Below are the code and all the weights of a small trained network. Each question names an input and a class and asks about switching units off, where a switched-off unit gives its printed mean instead of its output.

import numpy as np


def w(rows, s, z=0):
    codes = np.array(rows[::2]) - 128.0
    scale = np.full(codes.shape[1], s)
    scale[-1] = z or s
    return codes * scale


def f(y):
    return np.maximum(y, 0)


def log_softmax(a):
    a = a - a.max(-1, keepdims=True)
    return a - np.log(np.exp(a).sum(-1, keepdims=True))


def net(x, mask):
    res = np.array(x, float).reshape(1, 3) / 4 @ E
    y = f(res @ A[0][:, :-1].T + A[0][:, -1])
    res = res + np.where(mask, y, B[0][:, -1]) @ B[0][:, :-1]
    return log_softmax(res[-1] @ U[:, :-1].T + U[:, -1])


A, B = {}, {}
E = w([
[105,208,79,4,50],'x0',
[103,23,61,123,53],'x1',
[3,149,76,125,188],'x2',
],0.0082)
A[0] = w([
[177,53,116,127,44,121],'N0',
[227,213,179,142,130,191],'N1',
[50,220,161,129,219,117],'N2',
[155,104,114,79,71,104],'N3',
[195,168,166,122,140,183],'N4',
[153,25,140,181,112,131],'N5',
[137,73,149,192,182,254],'N6',
[110,178,130,73,147,88],'N7',
[90,98,100,136,118,73],'N8',
[178,42,140,160,140,179],'N9',
[146,140,141,138,154,126],'N10',
[151,98,116,132,93,118],'N11',
[133,146,125,154,176,143],'N12',
[105,210,115,34,71,127],'N13',
[148,119,144,148,127,116],'N14',
[114,126,108,111,64,102],'N15',
[193,171,139,131,140,172],'N16',
[6,38,67,121,119,9],'N17',
[121,107,153,105,152,59],'N18',
],0.016,0.0047)
B[0] = w([
[254,93,69,117,147,227],'N0',
[51,188,211,92,62,233],'N1',
[188,81,12,161,239,226],'N2',
[173,38,134,73,129,186],'N3',
[69,153,178,129,87,199],'N4',
[163,195,65,232,91,232],'N5',
[76,128,169,229,208,247],'N6',
[102,165,54,143,104,171],'N7',
[101,141,166,129,89,159],'N8',
[161,204,85,215,101,228],'N9',
[104,86,129,167,129,156],'N10',
[163,90,97,133,128,169],'N11',
[115,84,146,157,167,169],'N12',
[116,171,24,67,29,230],'N13',
[99,120,100,174,88,157],'N14',
[188,115,160,56,136,173],'N15',
[87,156,169,112,93,186],'N16',
[8,192,233,125,57,219],'N17',
[140,142,141,112,162,130],'N18',
],0.029,0.014)
U = w([
[85,167,254,169,129,251],'0',
[168,171,52,145,128,152],'1',
[79,164,179,38,68,100],'2',
[220,84,131,54,100,45],'3',
[116,95,139,159,243,88],'4',
],0.0095,0.0027)

Each question gives the input, the list of numbers given to net, and the class t.
The units are the neurons (one row each of A and B). Each row of codes is followed by its name. A weight is (code - 128) times the scale printed after its matrix; where a second scale follows, it is the last column's (A, B and U).
mask holds one flag per neuron, in row order. A switched-off neuron (its flag False) gives its mean, the last column of its row in B, instead of its output. The means were averaged over made-up inputs and are rounded, as every weight is.
A unit's drop is (log p(t) with every unit on - log p(t) with that unit switched off) / (log p(t) with every unit on - log p(t) with every unit switched off).
unit that matters most: the unit with the biggest drop
k most important neurons: the k neurons with the biggest drops, biggest first
drop when u is switched off: that unit's drop, to one decimal
input [0,-1,-8], class 0: unit that matters most -> N13
input [5,1,5], class 2: 3 most important neurons -> [N17, N5, N0]
input [5,0,-8], class 2: 2 most important neurons -> [N1, N2]
input [0,-1,4], class 4: 3 most important neurons -> [N13, N5, N9]
input [6,1,-6], class 3: 3 most important neurons -> [N17, N0, N3]
input [-5,-8,1], class 4: 2 most important neurons -> [N2, N17]
input [6,8,1], class 2: 2 most important neurons -> [N17, N2]
input [0,-2,2], class 4: 3 most important neurons -> [N13, N5, N9]
input [-1,0,-5], class 0: 2 most important neurons -> [N2, N13]
input [0,-7,3], class 4: 2 most important neurons -> [N2, N5]
input [0,-8,-1], class 0: 2 most important neurons -> [N1, N13]
input [0,-4,-6], class 0: drop when N13 is switched off -> 0.9
input [1,3,1], class 2: drop when N2 is switched off -> 0.4
input [-2,-8,2], class 4: most important neuron -> [N2]
input [-6,0,-5], class 0: drop when N13 is switched off -> 0.7
input [0,-4,3], class 4: drop when N5 is switched off -> 0.2
